Below are the code and all the weights of a small trained network. Each question names an input and a class and asks about switching units off, where a switched-off unit gives its printed mean instead of its output.

import numpy as np


def w(rows, s, z=0):
    codes = np.array(rows[::2]) - 128.0
    scale = np.full(codes.shape[1], s)
    scale[-1] = z or s
    return codes * scale


def norm(h):
    return h / np.sqrt((h * h).mean(-1, keepdims=True) + 1e-5)


def f(y):
    return np.maximum(y, 0)


def log_softmax(a):
    a = a - a.max(-1, keepdims=True)
    return a - np.log(np.exp(a).sum(-1, keepdims=True))


def net(x, mask):
    res = np.array(x, float).reshape(1, 3) / 4 @ E
    u = 0
    for l in range(2):
        y = f(norm(res) @ A[l][:, :-1].T + A[l][:, -1])
        res = res + np.where(mask[u : u + 10], y, B[l][:, -1]) @ B[l][:, :-1]
        u += 10
    return log_softmax(norm(res)[-1] @ U[:, :-1].T + U[:, -1])


A, B = {}, {}
E = w([
[164,168,28,95,108,103,59],'x0',
[166,96,101,9,171,173,228],'x1',
[103,2,132,89,75,65,123],'x2',
],0.0075)
A[0] = w([
[132,65,198,156,166,229,238,50],'0.n1',
[109,253,136,213,155,240,160,41],'0.n2',
[97,188,186,99,219,175,151,2],'0.n3',
[159,184,213,30,173,102,138,12],'0.n4',
[120,102,86,179,49,77,124,227],'0.n5',
[54,127,186,192,95,165,182,38],'0.n6',
[64,40,154,132,48,96,89,76],'0.n7',
[125,57,127,11,50,161,174,75],'0.n8',
[49,62,159,74,89,86,138,32],'0.n9',
[59,104,202,167,103,161,148,32],'0.n10',
],0.008,0.0043)
B[0] = w([
[247,91,50,232,201,34,155,250],'0.n1',
[67,81,238,25,132,42,102,255],'0.n2',
[131,142,243,1,55,128,119,185],'0.n3',
[104,209,24,165,72,147,190,160],'0.n4',
[53,172,161,105,102,70,118,251],'0.n5',
[200,28,92,232,199,17,157,185],'0.n6',
[125,138,173,42,135,99,89,238],'0.n7',
[64,202,115,140,38,173,132,244],'0.n8',
[102,83,185,55,141,91,115,203],'0.n9',
[196,151,97,226,198,30,125,181],'0.n10',
],0.0073,0.0059)
A[1] = w([
[83,153,186,169,119,59,87,253],'1.n1',
[201,143,60,82,146,125,56,111],'1.n2',
[98,156,143,136,83,126,113,31],'1.n3',
[180,172,233,109,200,228,109,78],'1.n4',
[147,108,138,80,143,241,169,158],'1.n5',
[157,224,197,145,193,189,104,71],'1.n6',
[195,153,63,68,162,156,191,79],'1.n7',
[161,247,161,155,163,129,90,100],'1.n8',
[94,157,112,218,105,86,131,14],'1.n9',
[134,190,51,55,106,101,49,165],'1.n10',
],0.011,0.0042)
B[1] = w([
[145,185,52,104,117,217,172,248],'1.n1',
[168,103,158,179,202,28,168,154],'1.n2',
[112,168,126,119,138,166,168,143],'1.n3',
[64,115,143,51,92,60,132,145],'1.n4',
[64,172,105,168,32,189,111,150],'1.n5',
[75,116,190,45,81,2,119,145],'1.n6',
[91,185,89,213,88,180,96,174],'1.n7',
[106,3,154,118,64,99,158,163],'1.n8',
[133,172,52,170,94,185,128,146],'1.n9',
[184,52,181,198,207,122,164,215],'1.n10',
],0.01,0.014)
U = w([
[194,35,151,239,246,56,188,192],'0',
[21,62,240,2,80,11,124,185],'1',
[39,227,66,193,59,192,134,202],'2',
[138,174,119,106,162,121,200,134],'3',
[136,98,177,100,210,213,30,2],'4',
[205,122,201,95,201,203,43,2],'5',
],0.0096,0.0063)

Each question gives the input, the list of numbers given to net, and the class t.
The units are the neurons (one row each of A and B). Each row of codes is followed by its name. A weight is (code - 128) times the scale printed after its matrix; where a second scale follows, it is the last column's (A, B and U).
mask holds one flag per neuron, layer by layer. A switched-off neuron (its flag False) gives its mean, the last column of its row in B, instead of its output. The means were averaged over made-up inputs and are rounded, as every weight is.
A unit's drop is (log p(t) with every unit on - log p(t) with that unit switched off) / (log p(t) with every unit on - log p(t) with every unit switched off).
The circuit of an input: a set's keep is (log p(t) with only the set's units on - log p(t) with every unit switched off) / (log p(t) with every unit on - log p(t) with every unit switched off). Starting from the 12 units with the biggest drops (on a tie, the unit counted first), units are removed one at a time, each time the one whose removal leaves the highest keep (on an exact tie, the one counted first), for as long as the keep stays at least 0.8.
units of the circuit, in order: the units of the circuit, biggest drop first
unit that matters most: the unit with the biggest drop
k most important neurons: the k neurons with the biggest drops, biggest first
top k neurons in layer l: the k neurons of layer l with the biggest drops, biggest first
drop when u is switched off: that unit's drop, to one decimal
input [5,7,-2], class 2: unit that matters most	1.n7
input [3,-1,3], class 3: top 4 neurons in layer 0	[0.n5, 0.n2, 0.n1, 0.n3]
input [3,-2,-3], class 3: units of the circuit, in order	[1.n1, 0.n2, 1.n7]
input [-6,8,6], class 2: units of the circuit, in order	[0.n8, 0.n2, 1.n5]
input [-5,6,-5], class 2: top 2 neurons in layer 1	[1.n10, 1.n7]
input [-1,-8,6], class 2: 2 most important neurons	[1.n1, 0.n2]
input [-6,5,-7], class 1: 3 most important neurons	[0.n3, 1.n10, 1.n4]
input [7,6,0], class 0: 3 most important neurons	[1.n10, 1.n2, 1.n1]
input [-3,5,2], class 2: 3 most important neurons	[0.n8, 1.n10, 1.n7]
input [-3,-7,0], class 2: top 2 neurons in layer 1	[1.n10, 1.n1]
input [8,8,-5], class 0: 2 most important neurons	[1.n2, 1.n10]
input [4,3,-5], class 1: top 2 neurons in layer 0	[0.n1, 0.n6]
input [-2,2,-4], class 1: drop when 1.n10 is switched off	0.1
input [7,0,4], class 0: units of the circuit, in order	[1.n10]
input [5,3,-2], class 0: drop when 1.n2 is switched off	0.2
input [2,7,-4], class 2: drop when 1.n7 is switched off	0.1
